Below is a small trained network, with its code and all its weights. Each question gives an input and a class and asks what happens when units are switched off, that is, made to give their printed mean instead of their output.

import numpy as np


def w(rows, s, z=0):
    codes = np.array(rows[::2]) - 128.0
    scale = np.full(codes.shape[1], s)
    scale[-1] = z or s
    return codes * scale


def norm(h):
    return h / np.sqrt((h * h).mean(-1, keepdims=True) + 1e-5)


def f(y):
    return np.maximum(y, 0)


def log_softmax(a):
    a = a - a.max(-1, keepdims=True)
    return a - np.log(np.exp(a).sum(-1, keepdims=True))


def net(x, mask):
    res = np.array(x, float).reshape(1, 6) / 4 @ E
    u = 0
    for l in range(3):
        y = f(norm(res) @ A[l][:, :-1].T + A[l][:, -1])
        res = res + np.where(mask[u : u + 11], y, B[l][:, -1]) @ B[l][:, :-1]
        u += 11
    return log_softmax(norm(res)[-1] @ U[:, :-1].T + U[:, -1])


A, B = {}, {}
E = w([
[115,90,105,125],'x0',
[76,175,135,239],'x1',
[254,125,119,218],'x2',
[133,142,137,129],'x3',
[124,118,121,127],'x4',
[114,87,100,124],'x5',
],0.0082)
A[0] = w([
[123,10,56,143,105],'0.n1',
[173,192,87,160,47],'0.n2',
[93,163,59,213,48],'0.n3',
[213,88,120,165,83],'0.n4',
[162,62,129,103,85],'0.n5',
[199,90,184,2,120],'0.n6',
[164,127,103,153,130],'0.n7',
[177,98,106,84,118],'0.n8',
[168,217,171,104,133],'0.n9',
[89,65,67,222,5],'0.n10',
[75,133,129,228,55],'0.n11',
],0.0093,0.0025)
B[0] = w([
[154,184,137,121,186],'0.n1',
[113,109,110,147,166],'0.n2',
[170,43,198,138,180],'0.n3',
[146,165,47,114,197],'0.n4',
[178,131,158,114,175],'0.n5',
[94,96,206,166,253],'0.n6',
[43,175,110,101,165],'0.n7',
[66,25,254,152,188],'0.n8',
[102,60,120,127,181],'0.n9',
[96,55,139,140,171],'0.n10',
[135,11,244,107,189],'0.n11',
],0.0064,0.0067)
A[1] = w([
[99,198,182,104,210],'1.n1',
[186,174,111,15,3],'1.n2',
[76,175,72,57,112],'1.n3',
[51,136,123,248,152],'1.n4',
[254,119,73,208,152],'1.n5',
[233,94,39,227,120],'1.n6',
[6,80,162,87,174],'1.n7',
[188,138,45,166,149],'1.n8',
[66,200,60,143,20],'1.n9',
[56,173,114,78,37],'1.n10',
[175,138,49,1,160],'1.n11',
],0.0082,0.0016)
B[1] = w([
[155,59,30,133,165],'1.n1',
[150,79,171,146,130],'1.n2',
[48,137,63,106,149],'1.n3',
[216,104,177,185,176],'1.n4',
[60,172,83,2,191],'1.n5',
[66,190,65,91,191],'1.n6',
[138,159,79,152,255],'1.n7',
[75,226,76,67,154],'1.n8',
[145,131,108,174,134],'1.n9',
[92,153,89,74,157],'1.n10',
[194,132,168,191,140],'1.n11',
],0.0071,0.0083)
A[2] = w([
[73,121,168,78,175],'2.n1',
[62,137,53,102,131],'2.n2',
[109,224,135,124,154],'2.n3',
[160,124,149,2,157],'2.n4',
[118,124,241,166,187],'2.n5',
[181,44,183,85,185],'2.n6',
[214,204,62,108,190],'2.n7',
[169,210,180,146,2],'2.n8',
[234,146,92,142,110],'2.n9',
[113,125,49,121,130],'2.n10',
[140,58,116,79,154],'2.n11',
],0.0093,0.0033)
B[2] = w([
[193,151,145,148,212],'2.n1',
[139,245,102,73,228],'2.n2',
[110,85,122,44,170],'2.n3',
[173,120,110,221,218],'2.n4',
[193,2,166,164,237],'2.n5',
[220,117,125,233,253],'2.n6',
[33,115,156,113,175],'2.n7',
[142,133,130,121,133],'2.n8',
[82,151,127,155,137],'2.n9',
[60,180,132,90,188],'2.n10',
[126,141,159,196,201],'2.n11',
],0.0066,0.0068)
U = w([
[162,84,228,187,250],'0',
[59,251,126,67,6],'1',
],0.014,0.0016)

Each question gives the input, the list of numbers given to net, and the class t.
The units are the neurons (one row each of A and B). Each row of codes is followed by its name. A weight is (code - 128) times the scale printed after its matrix; where a second scale follows, it is the last column's (A, B and U).
mask holds one flag per neuron, layer by layer. A switched-off neuron (its flag False) gives its mean, the last column of its row in B, instead of its output. The means were averaged over made-up inputs and are rounded, as every weight is.
A unit's drop is (log p(t) with every unit on - log p(t) with that unit switched off) / (log p(t) with every unit on - log p(t) with every unit switched off).
The circuit of an input: a set's keep is (log p(t) with only the set's units on - log p(t) with every unit switched off) / (log p(t) with every unit on - log p(t) with every unit switched off). Starting from the 12 units with the biggest drops (on a tie, the unit counted first), units are removed one at a time, each time the one whose removal leaves the highest keep (on an exact tie, the one counted first), for as long as the keep stays at least 0.8.
units of the circuit, in order: the units of the circuit, biggest drop first
k most important neurons: the k neurons with the biggest drops, biggest first
k most important neurons of layer l: the k neurons of layer l with the biggest drops, biggest first
drop of u: that unit's drop, to one decimal
input [1,6,8,-3,-2,1], class 1: 3 most important neurons -> [0.n6, 1.n6, 1.n5]
input [-5,-6,-6,4,-7,-4], class 0: units of the circuit, in order -> [1.n5, 2.n4]
input [-4,-7,-7,5,0,-1], class 0: most important neuron of layer 0 -> [0.n7]
input [2,-6,-6,8,-3,-8], class 0: 2 most important neurons -> [1.n6, 1.n5]
input [0,6,8,3,-1,3], class 1: 4 most important neurons -> [0.n6, 1.n6, 1.n5, 0.n8]
input [-5,7,-7,-4,-7,3], class 0: 3 most important neurons of layer 1 -> [1.n4, 1.n5, 1.n6]
input [0,-6,7,-5,6,0], class 1: 2 most important neurons -> [0.n4, 0.n11]
input [0,-3,4,8,-2,-2], class 1: 3 most important neurons -> [0.n4, 0.n11, 0.n3]
input [-3,-3,4,4,4,-1], class 1: 3 most important neurons -> [0.n4, 0.n11, 0.n3]
input [0,-3,4,-4,-4,5], class 1: 2 most important neurons -> [0.n4, 0.n11]
input [6,2,4,-7,-7,7], class 1: 2 most important neurons of layer 0 -> [0.n6, 0.n4]
input [1,1,-2,2,-6,4], class 1: drop of 0.n6 -> 1.6
input [-8,-8,-7,5,7,6], class 0: drop of 1.n5 -> 0.1
input [-6,-8,-7,-4,8,5], class 0: drop of 1.n6 -> 0.2
input [2,5,-5,-3,6,-7], class 0: drop of 0.n11 -> 1.7
